Here is a tiny trained network, its code and every weight. The questions are about switching its units off for an input and a class, where a switched-off unit gives its printed mean instead of its output.

import numpy as np


def w(rows, s, z=0):
    codes = np.array(rows[::2]) - 128.0
    scale = np.full(codes.shape[1], s)
    scale[-1] = z or s
    return codes * scale


def norm(h):
    return h / np.sqrt((h * h).mean(-1, keepdims=True) + 1e-5)


def f(y):
    return y / 2 * (1 + np.tanh(0.7978845608 * (y + 0.044715 * y**3)))


def log_softmax(a):
    a = a - a.max(-1, keepdims=True)
    return a - np.log(np.exp(a).sum(-1, keepdims=True))


def net(x, mask):
    res = np.array(x, float).reshape(1, 8) / 4 @ E
    u = 0
    for l in range(3):
        y = f(norm(res) @ A[l][:, :-1].T + A[l][:, -1])
        res = res + np.where(mask[u : u + 3], y, B[l][:, -1]) @ B[l][:, :-1]
        u += 3
    return log_softmax(norm(res)[-1] @ U[:, :-1].T + U[:, -1])


A, B = {}, {}
E = w([
[152,156,137,171,99,81,182,162,158,98,134],'x0',
[50,109,117,53,117,90,130,160,165,120,196],'x1',
[118,59,145,57,159,196,61,204,147,144,50],'x2',
[148,14,101,169,198,147,67,120,167,254,157],'x3',
[63,165,206,196,85,161,132,158,166,150,116],'x4',
[93,141,181,103,37,176,98,134,145,186,119],'x5',
[184,108,117,114,155,107,62,169,90,108,123],'x6',
[86,168,211,229,126,73,206,80,31,92,122],'x7',
],0.0068)
A[0] = w([
[114,123,137,202,6,255,122,166,145,115,60,4],'0.n1',
[139,118,197,200,187,70,64,239,151,90,86,29],'0.n2',
[135,190,99,3,82,142,99,192,123,70,118,140],'0.n3',
],0.0057,0.0032)
B[0] = w([
[211,188,145,198,151,123,104,160,145,136,63,183],'0.n1',
[190,219,85,112,119,245,129,104,114,129,113,155],'0.n2',
[117,87,151,179,22,125,123,38,132,165,233,253],'0.n3',
],0.011,0.0037)
A[1] = w([
[161,119,39,117,255,96,168,166,52,129,140,2],'1.n1',
[210,207,79,89,190,63,94,67,229,186,203,79],'1.n2',
[138,88,93,142,148,76,166,92,75,173,152,52],'1.n3',
],0.0061,0.0047)
B[1] = w([
[191,189,164,247,127,155,143,157,90,153,24,193],'1.n1',
[118,173,114,179,194,163,111,198,137,144,43,250],'1.n2',
[126,193,136,100,128,55,115,175,121,24,101,164],'1.n3',
],0.012,0.0024)
A[2] = w([
[68,165,202,93,3,176,143,175,93,93,147,64],'2.n1',
[73,117,168,151,118,168,210,136,224,78,160,254],'2.n2',
[142,76,25,176,160,140,142,130,51,65,185,16],'2.n3',
],0.0063,0.0032)
B[2] = w([
[151,129,210,123,125,168,177,88,141,198,97,223],'2.n1',
[159,94,106,104,87,119,61,210,120,153,154,252],'2.n2',
[127,139,119,219,250,184,101,148,182,59,93,137],'2.n3',
],0.013,0.0041)
U = w([
[124,108,206,85,5,143,144,77,135,187,159,210],'0',
[103,111,131,128,183,56,155,58,120,19,154,3],'1',
[205,163,140,151,205,178,111,160,146,127,29,118],'2',
[80,30,59,58,129,102,104,168,169,177,183,223],'3',
],0.012,0.0042)

Each question gives the input, the list of numbers given to net, and the class t.
The units are the neurons (one row each of A and B). Each row of codes is followed by its name. A weight is (code - 128) times the scale printed after its matrix; where a second scale follows, it is the last column's (A, B and U).
mask holds one flag per neuron, layer by layer. A switched-off neuron (its flag False) gives its mean, the last column of its row in B, instead of its output. The means were averaged over made-up inputs and are rounded, as every weight is.
A unit's drop is (log p(t) with every unit on - log p(t) with that unit switched off) / (log p(t) with every unit on - log p(t) with every unit switched off).
The circuit of an input: a set's keep is (log p(t) with only the set's units on - log p(t) with every unit switched off) / (log p(t) with every unit on - log p(t) with every unit switched off). Starting from all 9 units, units are removed one at a time, each time the one whose removal leaves the highest keep (on an exact tie, the one counted first), for as long as the keep stays at least 0.8.
units of the circuit, in order: the units of the circuit, biggest drop first
most important unit: the unit with the biggest drop
top k neurons in layer l: the k neurons of layer l with the biggest drops, biggest first
drop of u: that unit's drop, to one decimal
input [-5,-6,6,-4,7,6,-3,8], class 2: most important unit -> 0.n1
input [-5,1,7,6,-5,-3,7,-2], class 2: units of the circuit, in order -> [1.n1; 0.n3]
input [5,0,-8,-5,-6,-1,-8,-6], class 3: units of the circuit, in order -> [2.n2; 1.n2; 1.n1; 0.n1]
input [-4,-4,0,-3,-7,0,4,-8], class 3: units of the circuit, in order -> [0.n3; 2.n1]
input [3,5,-3,4,-8,7,-1,7], class 1: units of the circuit, in order -> [0.n3; 1.n3]
input [-4,-3,-5,7,5,-5,0,5], class 1: units of the circuit, in order -> [0.n1; 1.n3; 2.n1]
input [3,-8,-5,-6,7,7,2,0], class 2: top 2 neurons in layer 0 -> [0.n1; 0.n3]
input [6,-7,-7,6,-1,0,-5,1], class 1: top 2 neurons in layer 1 -> [1.n3; 1.n1]
input [-4,-5,7,-7,7,-8,-4,-5], class 0: drop of 0.n3 -> 1.0
input [7,7,8,-7,-8,-4,-1,4], class 0: drop of 0.n3 -> 0.6
input [1,1,3,6,-2,7,2,2], class 3: drop of 0.n3 -> 0.7
input [-2,6,0,5,4,-3,8,6], class 2: top 2 neurons in layer 0 -> [0.n2; 0.n3]
input [-8,-7,2,0,8,7,-2,-4], class 2: top 2 neurons in layer 0 -> [0.n1; 0.n3]
input [4,7,4,-1,0,2,6,-3], class 0: most important unit -> 0.n3
